Below are the code and all the weights of a small trained network. Each question names an input and a target symbol and asks about switching units off, where a switched-off unit gives its printed mean instead of its output.

import numpy as np


def w(rows, s, z=0):
    codes = np.array(rows[::2]) - 128.0
    scale = np.full(codes.shape[1], s)
    scale[-1] = z or s
    return codes * scale


def f(y):
    return np.maximum(y, 0)


def softmax(a):
    e = np.exp(a - a.max(-1, keepdims=True))
    return e / e.sum(-1, keepdims=True)


def log_softmax(a):
    a = a - a.max(-1, keepdims=True)
    return a - np.log(np.exp(a).sum(-1, keepdims=True))


def net(x, mask):
    ids = ['αβγδεζηθξπστφψ'.index(c) for c in x.split()]
    T = len(ids)
    res = E[ids] + P[:T]
    u = 0
    for l in range(3):
        q, k, v = (res @ M[l].T for M in (Q, K, V))
        z = softmax(np.where(np.tri(T) > 0, q @ k.T / 2**0.5, -1e9)) @ v
        res = res + np.where(mask[u], z, O[l][:, -1]) @ O[l][:, :-1]
        u += 1
        y = f(res @ A[l][:, :-1].T + A[l][:, -1])
        res = res + np.where(mask[u : u + 8], y, B[l][:, -1]) @ B[l][:, :-1]
        u += 8
    return log_softmax(res[-1] @ U[:, :-1].T + U[:, -1])


Q, K, V, O, A, B = {}, {}, {}, {}, {}, {}
E = w([
[46,124,131],'α',
[100,247,53],'β',
[143,138,131],'γ',
[246,87,51],'δ',
[131,120,155],'ε',
[203,135,105],'ζ',
[127,114,168],'η',
[224,83,77],'θ',
[213,231,40],'ξ',
[156,139,150],'π',
[145,128,159],'σ',
[135,127,149],'τ',
[89,92,214],'φ',
[148,131,158],'ψ',
],0.015)
P = w([
[119,125,96],'0',
[158,217,147],'1',
[130,9,124],'2',
[73,141,73],'3',
[179,228,155],'4',
[133,5,101],'5',
[56,143,60],'6',
[193,207,194],'7',
[136,7,89],'8',
[38,142,38],'9',
[198,180,243],'10',
[138,17,83],'11',
[53,144,58],'12',
],0.011)
Q[0] = w([
[220,252,214],'L0H1',
[139,16,253],'L0H1',
],0.0033)
K[0] = w([
[81,140,2],'L0H1',
[167,201,192],'L0H1',
],0.006)
V[0] = w([
[165,148,147],'L0H1',
[2,245,114],'L0H1',
],0.0043)
O[0] = w([
[167,84,247,170],'L0H1',
[114,254,185,254],'L0H1',
],0.0057,9.7e-05)
A[0] = w([
[160,72,75,92],'L0N1',
[174,197,90,2],'L0N2',
[227,144,141,101],'L0N3',
[66,199,182,115],'L0N4',
[195,102,48,54],'L0N5',
[151,41,124,64],'L0N6',
[197,130,251,107],'L0N7',
[254,148,157,106],'L0N8',
],0.0093,0.004)
B[0] = w([
[27,130,144,214],'L0N1',
[144,119,100,175],'L0N2',
[78,115,173,222],'L0N3',
[70,229,246,229],'L0N4',
[35,160,80,209],'L0N5',
[227,94,217,219],'L0N6',
[78,207,44,249],'L0N7',
[48,210,254,254],'L0N8',
],0.0063,0.0033)
Q[1] = w([
[99,255,143],'L1H1',
[30,111,159],'L1H1',
],0.0098)
K[1] = w([
[68,140,35],'L1H1',
[1,76,139],'L1H1',
],0.0082)
V[1] = w([
[43,49,115],'L1H1',
[165,179,1],'L1H1',
],0.0056)
O[1] = w([
[104,204,118,240],'L1H1',
[254,153,110,7],'L1H1',
],0.0088,0.0015)
A[1] = w([
[108,172,40,49],'L1N1',
[90,86,155,26],'L1N2',
[70,213,55,118],'L1N3',
[99,57,195,6],'L1N4',
[62,56,156,252],'L1N5',
[203,143,190,125],'L1N6',
[59,5,16,115],'L1N7',
[235,107,61,147],'L1N8',
],0.011,0.004)
B[1] = w([
[79,37,192,161],'L1N1',
[159,131,162,160],'L1N2',
[48,100,158,254],'L1N3',
[130,184,250,176],'L1N4',
[156,66,131,254],'L1N5',
[125,58,97,161],'L1N6',
[176,139,91,231],'L1N7',
[103,215,226,139],'L1N8',
],0.011,0.0089)
Q[2] = w([
[125,196,72],'L2H1',
[254,76,72],'L2H1',
],0.0096)
K[2] = w([
[3,191,38],'L2H1',
[135,255,126],'L2H1',
],0.0068)
V[2] = w([
[2,37,100],'L2H1',
[80,167,148],'L2H1',
],0.0089)
O[2] = w([
[37,37,50,251],'L2H1',
[220,254,169,13],'L2H1',
],0.0059,0.0028)
A[2] = w([
[171,102,41,253],'L2N1',
[62,167,108,1],'L2N2',
[85,106,54,136],'L2N3',
[180,80,139,160],'L2N4',
[249,175,138,114],'L2N5',
[95,172,193,72],'L2N6',
[155,209,27,213],'L2N7',
[145,156,206,239],'L2N8',
],0.014,0.006)
B[2] = w([
[248,155,62,156],'L2N1',
[222,168,167,207],'L2N2',
[147,110,171,202],'L2N3',
[161,133,185,201],'L2N4',
[168,132,71,151],'L2N5',
[176,120,67,232],'L2N6',
[207,71,6,132],'L2N7',
[74,132,79,246],'L2N8',
],0.012)
U = w([
[149,155,115,141],'α',
[162,154,126,120],'β',
[160,124,112,85],'γ',
[152,118,116,78],'δ',
[206,243,244,43],'ε',
[159,75,10,88],'ζ',
[111,79,224,179],'η',
[132,2,37,79],'θ',
[198,105,189,99],'ξ',
[56,38,54,135],'π',
[160,120,99,107],'σ',
[192,75,96,141],'τ',
[240,136,120,74],'φ',
[110,161,93,255],'ψ',
],0.0084,0.0082)

Each question gives the input, a string of symbols that net reads in full, and the target symbol t.
The units are the heads (2 rows each of Q, K, V and O) and the neurons (one row each of A and B). Each row of codes is followed by its name. A weight is (code - 128) times the scale printed after its matrix; where a second scale follows, it is the last column's (O, A, B and U).
mask holds one flag per unit, layer by layer, with each layer's heads first. A switched-off unit (its flag False) gives its mean, the last column of its rows in O or B, instead of its output. The means were averaged over made-up inputs and are rounded, as every weight is.
A unit's drop is (log p(t) with every unit on - log p(t) with that unit switched off) / (log p(t) with every unit on - log p(t) with every unit switched off).
The circuit of an input: a set's keep is (log p(t) with only the set's units on - log p(t) with every unit switched off) / (log p(t) with every unit on - log p(t) with every unit switched off). Starting from the 12 units with the biggest drops (on a tie, the unit counted first), units are removed one at a time, each time the one whose removal leaves the highest keep (on an exact tie, the one counted first), for as long as the keep stays at least 0.8.
circuit, biggest first: the units of the circuit, biggest drop first
unit that matters most: the unit with the biggest drop
k most important neurons: the k neurons with the biggest drops, biggest first
k most important neurons of layer l: the k neurons of layer l with the biggest drops, biggest first
input φ ψ ξ ψ φ β, target η: circuit, biggest first	L1N1, L1N3, L2N8
input τ α σ γ ξ α γ σ γ η, target η: circuit, biggest first	L2N8, L2N3, L1N3, L1H1
input γ δ π β τ τ γ φ α γ ψ α, target ξ: unit that matters most	L1N4
input φ τ θ η ψ γ γ γ γ δ, target θ: 2 most important neurons	L0N5, L1N1
input τ α γ ξ γ γ γ δ α γ φ γ φ, target π: circuit, biggest first	L2N2, L1N5, L2N4
input φ γ γ ψ γ α γ α γ γ τ α ε, target η: circuit, biggest first	L2N6, L2N8, L2N3, L2H1
input γ γ α γ α τ α ψ γ γ ζ, target ψ: circuit, biggest first	L0N8, L2N8
input α θ ζ σ α α ξ γ, target ζ: 2 most important neurons	L0N5, L1N3
input α τ δ ε γ τ α α η σ, target η: 2 most important neurons	L2N6, L2N8
input η γ θ γ τ, target ψ: circuit, biggest first	L1N5, L2N4, L2N8
input γ τ δ ξ δ, target ζ: 2 most important neurons of layer 0	L0N6, L0N8
input α θ γ γ ψ γ φ γ ξ ξ γ δ, target η: 2 most important neurons	L0N8, L0N1
input γ ζ θ, target η: 3 most important neurons	L1N5, L0N6, L1N4
input δ γ α τ γ φ γ δ ε τ α ψ, target η: unit that matters most	L1N4
input α γ δ α γ τ γ γ α α α, target ε: circuit, biggest first	L2N2, L1H1, L0N4
input γ θ α θ γ σ, target η: 2 most important neurons of layer 0	L0N6, L0N7
input φ σ α γ φ θ δ, target θ: 4 most important neurons	L0N5, L1N7, L1N1, L0N4
input γ α α γ ε, target ψ: circuit, biggest first	L2N4, L2N8, L1N5
input φ γ ψ γ δ τ, target η: 3 most important neurons of layer 0	L0N6, L0N7, L0N1
input φ σ γ φ, target π: 2 most important neurons	L2N8, L2N2
